[ 11.6  -7.4  -2.4  63.4  12.0  13.4  -0.9 -13.8 -17.5   0.1 -18.0 -14.3
   2.2  12.9 -10.2   0.7]	(77)
[-22.7   1.1  22.0  35.5  15.6   8.6   1.7  -6.5  12.2   0.8  -7.2   1.2
  16.9   9.2  -4.9 -10.6]	(75)
[-30.8 -20.6  15.8  33.6  -3.9  -5.9   4.9  -1.2  15.1 -15.6  25.7  14.3
   0.8   6.2  -5.3  11.3]	(69)
[-16.3 -18.4   1.8 -10.5  -9.6  14.0  -6.9 -11.9   1.6  -9.7  -1.6   2.4
  10.9  -8.5  -3.9   0.3]	(69)
[ 19.9 -20.8 -23.7   4.7 -14.9  21.4 -11.7 -45.8   0.1  -0.4 -12.4  -5.9
   4.0  -4.4   1.8  14.0]	(81)
[-56.2  -7.0  22.7  46.3  12.1 -13.2  -4.5  23.4  20.4 -15.2  -0.3  33.9
  20.3  -2.1 -31.4  -2.7]	(69)
[ 58.7  -7.7 -18.7   0.4 -22.0  33.1 -25.2 -55.8  -0.3  -7.2  -6.2 -50.0
 -15.1   1.0  11.3  -4.8]	(81)
[  2.5 -13.0   1.5  86.1  11.8   4.2   3.4  17.6  -3.1   4.3  -9.0   1.4
  -0.1   1.1   4.0   9.0]	(81)
[ 29.1 -11.7   0.8  86.1   9.7   7.5   5.3  29.9   1.5   9.6 -16.1  38.3
  -9.2  10.5  -3.0  -1.2]	(77)
[ -2.0  -7.6  12.5 -49.3  -3.4  -2.5  -7.6 -27.8  43.1  -6.1  20.1   8.7
  -4.3 -12.2  -8.0  16.9]	(81)
[-16.4   6.1   4.1 -46.5  38.1  -4.2  -2.7   0.9  -2.5  -8.8  16.4  -6.1
  11.1  -0.3   2.3   8.6]	(69)
[ 11.4  -5.0   6.1  19.4   1.7   8.0  -4.3 -19.6   4.2  -0.2  -5.1  -1.7
 -12.2  10.1  -5.4   6.8]	(81)
[ 27.1  14.0 -15.4   8.8   7.5   3.2  -8.9   1.8 -10.1   8.6  -5.6   0.2
   2.5   9.4 -10.5  -0.9]	(77)
[ 33.8  -4.6  15.8  -3.4  -3.1  33.8   0.6 -44.8   7.1   2.7  -8.6   3.0
 -12.9  -3.9  -7.8 -64.7]	(64)
[-31.3   2.0  14.6  13.3   0.7   5.7   1.3   2.8  -0.7  -6.3  14.6   3.1
   7.3  11.5  13.8   4.5]	(69)
[ 34.0  -2.3 -16.5  -7.6  -2.6  12.5  -1.5 -29.5   7.9  -1.4   3.9  -0.4
   5.0   1.7   0.3   6.3]	(81)
[ 28.0   4.2  13.8  43.4   7.5  18.3  -0.5   4.7  14.3  13.8 -15.6  -4.2
  -9.8  14.9  -2.3  -8.2]	(64)
[-48.0 -17.3   5.8   1.0  -3.0 -43.4   7.5  22.0  -8.0  -8.3   9.6  11.6
  11.6  -7.5  19.8  12.4]	(69)
[ 31.0  -8.7  -2.8  28.0 -10.2   9.9  -0.7  -1.6  -8.1  15.5   6.4  -5.6
   3.2  14.5   2.9  -5.3]	(81)
[ 52.8 -11.2  -0.1  65.2  11.0  11.1  13.1  -5.3   3.1  23.9 -11.6  -0.4
   0.7   6.0  -4.6  -3.3]	(77)
[ -6.8  -1.0  -6.9 -33.8  -5.6  14.5  -0.4 -15.4  20.4 -13.5   5.7  22.3
  -2.2  -0.8  14.3   3.7]	(81)
[-24.2   1.5  -2.1 -50.1 -13.5   4.2   4.0 -27.5   6.6 -21.4  13.9  -1.7
 -20.2  -2.2   6.7   1.9]	(80)
[-19.8  -2.3   3.9 -62.4  -3.5  -2.5  -3.4 -22.4   3.5 -28.2   7.7 -12.2
   6.4  -6.2 -14.9  -9.8]	(80)
[-39.0 -14.8  14.7 -13.8 -12.5  -5.1   0.2   3.3  18.5 -14.4  13.5  24.8
   4.9 -15.1 -16.1  -2.6]	(80)
[ 19.0   2.1 -17.6  77.9   5.8 -26.2   5.6  38.9 -14.8  17.1   2.1  -7.0
 -11.2   2.1  50.3  13.3]	(77)
[-31.6  -5.5  12.2 -27.2   0.6  -1.8   1.3   7.3  11.3  -3.5   4.6  -7.6
   9.3   1.6   8.4   7.5]	(69)
